Below is a small trained network, with its code and all its weights. Each question gives an input and a class and asks what happens when units are switched off, that is, made to give their printed mean instead of their output.

import numpy as np


def w(rows, s, z=0):
    codes = np.array(rows[::2]) - 128.0
    scale = np.full(codes.shape[1], s)
    scale[-1] = z or s
    return codes * scale


def norm(h):
    return h / np.sqrt((h * h).mean(-1, keepdims=True) + 1e-5)


def f(y):
    return np.maximum(y, 0)


def log_softmax(a):
    a = a - a.max(-1, keepdims=True)
    return a - np.log(np.exp(a).sum(-1, keepdims=True))


def net(x, mask):
    res = np.array(x, float).reshape(1, 8) / 4 @ E
    u = 0
    for l in range(2):
        y = f(norm(res) @ A[l][:, :-1].T + A[l][:, -1])
        res = res + np.where(mask[u : u + 14], y, B[l][:, -1]) @ B[l][:, :-1]
        u += 14
    return log_softmax(norm(res)[-1] @ U[:, :-1].T + U[:, -1])


A, B = {}, {}
E = w([
[217,86,179,63,99],'x0',
[116,119,130,112,132],'x1',
[119,126,128,110,129],'x2',
[107,153,253,154,119],'x3',
[143,163,160,94,240],'x4',
[133,140,123,131,126],'x5',
[136,123,131,138,130],'x6',
[120,132,126,116,128],'x7',
],0.0055)
A[0] = w([
[107,154,131,147,254,114],'L0N1',
[196,108,173,82,80,229],'L0N2',
[182,98,113,138,144,168],'L0N3',
[72,165,93,181,42,193],'L0N4',
[126,132,144,139,145,12],'L0N5',
[114,90,133,104,115,116],'L0N6',
[215,162,169,70,222,10],'L0N7',
[15,151,193,226,143,46],'L0N8',
[152,109,93,180,145,134],'L0N9',
[83,115,97,125,149,65],'L0N10',
[80,128,121,179,59,100],'L0N11',
[130,99,150,88,26,169],'L0N12',
[170,81,134,143,151,106],'L0N13',
[89,157,233,146,90,249],'L0N14',
],0.0079,0.0016)
B[0] = w([
[128,228,84,181,166,207],'L0N1',
[184,105,93,250,125,251],'L0N2',
[127,162,131,87,83,175],'L0N3',
[98,60,158,87,120,239],'L0N4',
[137,157,143,91,145,132],'L0N5',
[144,150,137,134,110,153],'L0N6',
[83,61,144,18,156,224],'L0N7',
[176,181,131,9,22,227],'L0N8',
[94,121,103,154,120,164],'L0N9',
[111,125,107,181,97,159],'L0N10',
[130,64,175,78,113,208],'L0N11',
[219,180,107,170,97,237],'L0N12',
[138,147,129,75,95,160],'L0N13',
[123,163,240,234,95,254],'L0N14',
],0.011,0.0052)
A[1] = w([
[125,71,212,205,204,88],'L1N1',
[150,6,156,126,109,90],'L1N2',
[104,239,113,159,135,51],'L1N3',
[106,81,195,163,182,79],'L1N4',
[59,42,116,143,133,92],'L1N5',
[148,119,247,194,167,100],'L1N6',
[1,76,142,112,38,71],'L1N7',
[148,189,251,127,118,201],'L1N8',
[160,82,115,41,164,2],'L1N9',
[114,156,145,111,236,74],'L1N10',
[88,194,179,162,123,79],'L1N11',
[69,130,143,111,170,120],'L1N12',
[117,136,118,145,43,116],'L1N13',
[171,188,168,173,128,172],'L1N14',
],0.0078,0.0024)
B[1] = w([
[160,168,141,173,241,170],'L1N1',
[65,220,91,82,165,204],'L1N2',
[69,210,97,109,158,166],'L1N3',
[162,141,126,151,212,148],'L1N4',
[55,89,81,107,114,155],'L1N5',
[105,124,54,218,218,213],'L1N6',
[67,1,138,180,134,200],'L1N7',
[124,139,247,53,132,254],'L1N8',
[171,52,152,89,192,159],'L1N9',
[136,115,97,191,56,160],'L1N10',
[129,101,58,83,143,170],'L1N11',
[169,144,123,134,65,145],'L1N12',
[189,115,106,176,102,209],'L1N13',
[66,81,101,108,113,215],'L1N14',
],0.014,0.006)
U = w([
[51,30,53,137,90,104],'0',
[200,117,41,174,76,255],'1',
[106,93,216,100,69,239],'2',
[181,134,177,236,143,173],'3',
[83,229,5,130,163,52],'4',
[173,70,87,36,192,127],'5',
[65,244,176,65,148,23],'6',
[145,166,176,150,247,46],'7',
],0.012,0.0012)

Each question gives the input, the list of numbers given to net, and the class t.
The units are the neurons (one row each of A and B). Each row of codes is followed by its name. A weight is (code - 128) times the scale printed after its matrix; where a second scale follows, it is the last column's (A, B and U).
mask holds one flag per neuron, layer by layer. A switched-off neuron (its flag False) gives its mean, the last column of its row in B, instead of its output. The means were averaged over made-up inputs and are rounded, as every weight is.
A unit's drop is (log p(t) with every unit on - log p(t) with that unit switched off) / (log p(t) with every unit on - log p(t) with every unit switched off).
The circuit of an input: a set's keep is (log p(t) with only the set's units on - log p(t) with every unit switched off) / (log p(t) with every unit on - log p(t) with every unit switched off). Starting from the 12 units with the biggest drops (on a tie, the unit counted first), units are removed one at a time, each time the one whose removal leaves the highest keep (on an exact tie, the one counted first), for as long as the keep stays at least 0.8.
circuit, biggest first: the units of the circuit, biggest drop first
k most important neurons: the k neurons with the biggest drops, biggest first
top k neurons in layer l: the k neurons of layer l with the biggest drops, biggest first
input [3,4,8,-3,-8,-4,-3,-7], class 1: circuit, biggest first -> L0N12
input [7,7,-3,3,-1,-2,7,-8], class 3: 2 most important neurons -> L0N2, L0N12
input [-4,1,-3,4,0,6,1,-2], class 2: circuit, biggest first -> L0N8, L1N2
input [-2,8,6,7,1,-5,-1,-5], class 6: circuit, biggest first -> L0N8, L0N4
input [-2,-8,4,1,8,-5,8,-8], class 6: top 2 neurons in layer 0 -> L0N1, L0N2
input [-3,4,-4,8,3,-4,0,-5], class 6: circuit, biggest first -> L0N8, L0N1
input [-3,0,4,1,1,-5,6,2], class 6: circuit, biggest first -> L0N1, L0N8
input [-4,1,-2,8,-1,5,1,-4], class 2: circuit, biggest first -> L0N8, L1N2
input [1,-1,2,-3,-6,-1,-4,-8], class 1: top 3 neurons in layer 1 -> L1N8, L1N14, L1N13
input [-2,-1,-7,6,8,-4,3,2], class 6: circuit, biggest first -> L0N8, L0N1, L1N8
input [8,4,2,-7,0,2,2,-7], class 1: top 3 neurons in layer 0 -> L0N2, L0N4, L0N11
input [0,0,7,-5,5,-4,0,3], class 4: 4 most important neurons -> L0N1, L0N11, L0N4, L1N8
input [1,1,-5,-1,8,2,4,5], class 5: 3 most important neurons -> L0N7, L0N14, L1N9
input [5,-3,5,-2,-5,6,8,-6], class 1: 2 most important neurons -> L0N14, L1N8
input [-7,-5,3,7,8,-6,-6,-4], class 6: most important neuron -> L0N8
input [1,-3,-1,-2,-2,2,1,3], class 1: 3 most important neurons -> L0N14, L0N7, L0N12
input [-4,-2,1,1,-7,-8,0,-1], class 2: 2 most important neurons -> L0N8, L1N6
input [3,-8,5,7,1,8,1,2], class 7: 2 most important neurons -> L1N6, L1N8
input [-7,-2,6,1,-4,-7,2,-1], class 2: top 2 neurons in layer 0 -> L0N8, L0N2
input [-4,1,5,0,2,0,-1,-5], class 4: 2 most important neurons -> L0N1, L0N14
